Below is a small trained network, with its code and all its weights. Each question gives an input and a target symbol and asks what happens when units are switched off, that is, made to give their printed mean instead of their output.

import numpy as np


def w(rows, s, z=0):
    codes = np.array(rows[::2]) - 128.0
    scale = np.full(codes.shape[1], s)
    scale[-1] = z or s
    return codes * scale


def norm(h):
    return h / np.sqrt((h * h).mean(-1, keepdims=True) + 1e-5)


def f(y):
    return y / 2 * (1 + np.tanh(0.7978845608 * (y + 0.044715 * y**3)))


def softmax(a):
    e = np.exp(a - a.max(-1, keepdims=True))
    return e / e.sum(-1, keepdims=True)


def log_softmax(a):
    a = a - a.max(-1, keepdims=True)
    return a - np.log(np.exp(a).sum(-1, keepdims=True))


def net(x, mask):
    ids = ['δεζηλξσω'.index(c) for c in x.split()]
    T = len(ids)
    res = E[ids] + P[:T]
    r = norm(res)
    for j in range(2):
        rows = slice(2 * j, 2 * j + 2)
        q, k, v = (r @ M[0][rows].T for M in (Q, K, V))
        z = softmax(np.where(np.tri(T) > 0, q @ k.T / 2**0.5, -1e9)) @ v
        o = O[0][rows]
        res = res + np.where(mask[j], z, o[:, -1]) @ o[:, :-1]
    y = f(norm(res) @ A[0][:, :-1].T + A[0][:, -1])
    res = res + np.where(mask[2:6], y, B[0][:, -1]) @ B[0][:, :-1]
    return log_softmax(norm(res)[-1] @ U[:, :-1].T + U[:, -1])


Q, K, V, O, A, B = {}, {}, {}, {}, {}, {}
E = w([
[149,214,171,157,130,144,192],'δ',
[86,149,116,184,205,93,194],'ε',
[113,195,63,205,162,103,168],'ζ',
[93,163,117,160,206,139,118],'η',
[90,83,54,171,118,173,101],'λ',
[51,175,142,164,254,144,128],'ξ',
[60,156,129,181,227,112,165],'σ',
[182,60,68,152,192,8,190],'ω',
],0.0076)
P = w([
[141,173,254,185,83,100,18],'0',
[110,130,115,171,194,151,111],'1',
[84,189,171,76,73,118,145],'2',
[137,111,110,136,170,160,108],'3',
[104,155,191,31,78,148,175],'4',
[146,101,117,120,158,173,108],'5',
],0.0073)
Q[0] = w([
[135,2,63,130,101,106,80],'head 0',
[149,142,183,100,36,79,90],'head 0',
[126,117,69,228,228,148,182],'head 1',
[134,104,196,113,23,135,123],'head 1',
],0.0073)
K[0] = w([
[121,97,82,196,130,48,38],'head 0',
[53,173,145,179,157,65,89],'head 0',
[173,2,24,79,110,84,59],'head 1',
[202,189,134,216,188,128,99],'head 1',
],0.0068)
V[0] = w([
[93,143,106,125,110,178,150],'head 0',
[107,34,1,54,120,131,102],'head 0',
[63,93,133,151,109,159,83],'head 1',
[133,199,152,141,161,170,139],'head 1',
],0.0078)
O[0] = w([
[29,59,62,193,90,106,134,136],'head 0',
[37,215,130,253,229,169,194,7],'head 0',
[78,89,23,191,7,132,92,140],'head 1',
[112,192,210,148,48,228,222,169],'head 1',
],0.0048,0.013)
A[0] = w([
[143,198,217,73,121,94,167,57],'neuron 0',
[62,38,173,135,160,134,115,47],'neuron 1',
[163,83,217,41,2,18,54,178],'neuron 2',
[192,176,209,133,141,79,224,5],'neuron 3',
],0.0061,0.0028)
B[0] = w([
[67,85,72,151,120,221,170,150],'neuron 0',
[116,169,94,111,87,60,129,127],'neuron 1',
[142,101,41,2,104,170,98,254],'neuron 2',
[54,124,135,149,117,225,219,132],'neuron 3',
],0.0078,0.014)
U = w([
[188,43,99,49,85,138,81,160],'δ',
[51,138,165,79,88,171,254,176],'ε',
[209,207,110,153,103,131,168,51],'ζ',
[175,98,206,172,116,194,64,74],'η',
[68,70,71,194,127,120,95,142],'λ',
[81,184,207,104,140,139,91,85],'ξ',
[96,197,143,96,95,37,143,69],'σ',
[175,109,152,114,235,92,130,251],'ω',
],0.0087,0.0022)

Each question gives the input, a string of symbols that net reads in full, and the target symbol t.
The units are the heads (2 rows each of Q, K, V and O) and the neurons (one row each of A and B). Each row of codes is followed by its name. A weight is (code - 128) times the scale printed after its matrix; where a second scale follows, it is the last column's (O, A, B and U).
mask holds one flag per unit, heads first, then neurons. A switched-off unit (its flag False) gives its mean, the last column of its rows in O or B, instead of its output. The means were averaged over made-up inputs and are rounded, as every weight is.
A unit's drop is (log p(t) with every unit on - log p(t) with that unit switched off) / (log p(t) with every unit on - log p(t) with every unit switched off).
The circuit of an input: a set's keep is (log p(t) with only the set's units on - log p(t) with every unit switched off) / (log p(t) with every unit on - log p(t) with every unit switched off). Starting from all 6 units, units are removed one at a time, each time the one whose removal leaves the highest keep (on an exact tie, the one counted first), for as long as the keep stays at least 0.8.
circuit, biggest first: the units of the circuit, biggest drop first
unit that matters most: the unit with the biggest drop
k most important neurons: the k neurons with the biggest drops, biggest first
heads that matter: for each layer, one digit per head in row order, 1 if its drop is at least 0.15 and else 0, layers parted by /
drop when u is switched off: that unit's drop, to one decimal
input η ε δ ω ε ζ, target ω: unit that matters most	head 1
input δ η λ η, target λ: circuit, biggest first	head 0; neuron 2
input ξ σ σ ε λ ω, target ω: heads that matter	11
input ξ ξ σ ζ η η, target η: circuit, biggest first	neuron 2; head 0; neuron 0
input ε δ δ λ η λ, target λ: circuit, biggest first	head 0; head 1
input δ η ω η ε ξ, target ω: circuit, biggest first	neuron 2; head 1; head 0
input σ ξ σ ω ε ξ, target ω: circuit, biggest first	neuron 2; head 0; head 1
input δ σ ω η ω, target ε: 2 most important neurons	neuron 3; neuron 0
input ω σ λ ε ε ξ, target λ: circuit, biggest first	head 0; neuron 2; head 1
input λ ω ω ω ω, target ε: 2 most important neurons	neuron 3; neuron 2
input ξ σ ε ζ, target ζ: 2 most important neurons	neuron 2; neuron 0
input η λ ξ σ, target λ: drop when head 1 is switched off	0.3
input σ ζ ω ε, target ω: drop when neuron 2 is switched off	0.2
input ζ λ ε ε, target λ: drop when head 0 is switched off	0.8
input ε ξ η ε, target ε: unit that matters most	head 1
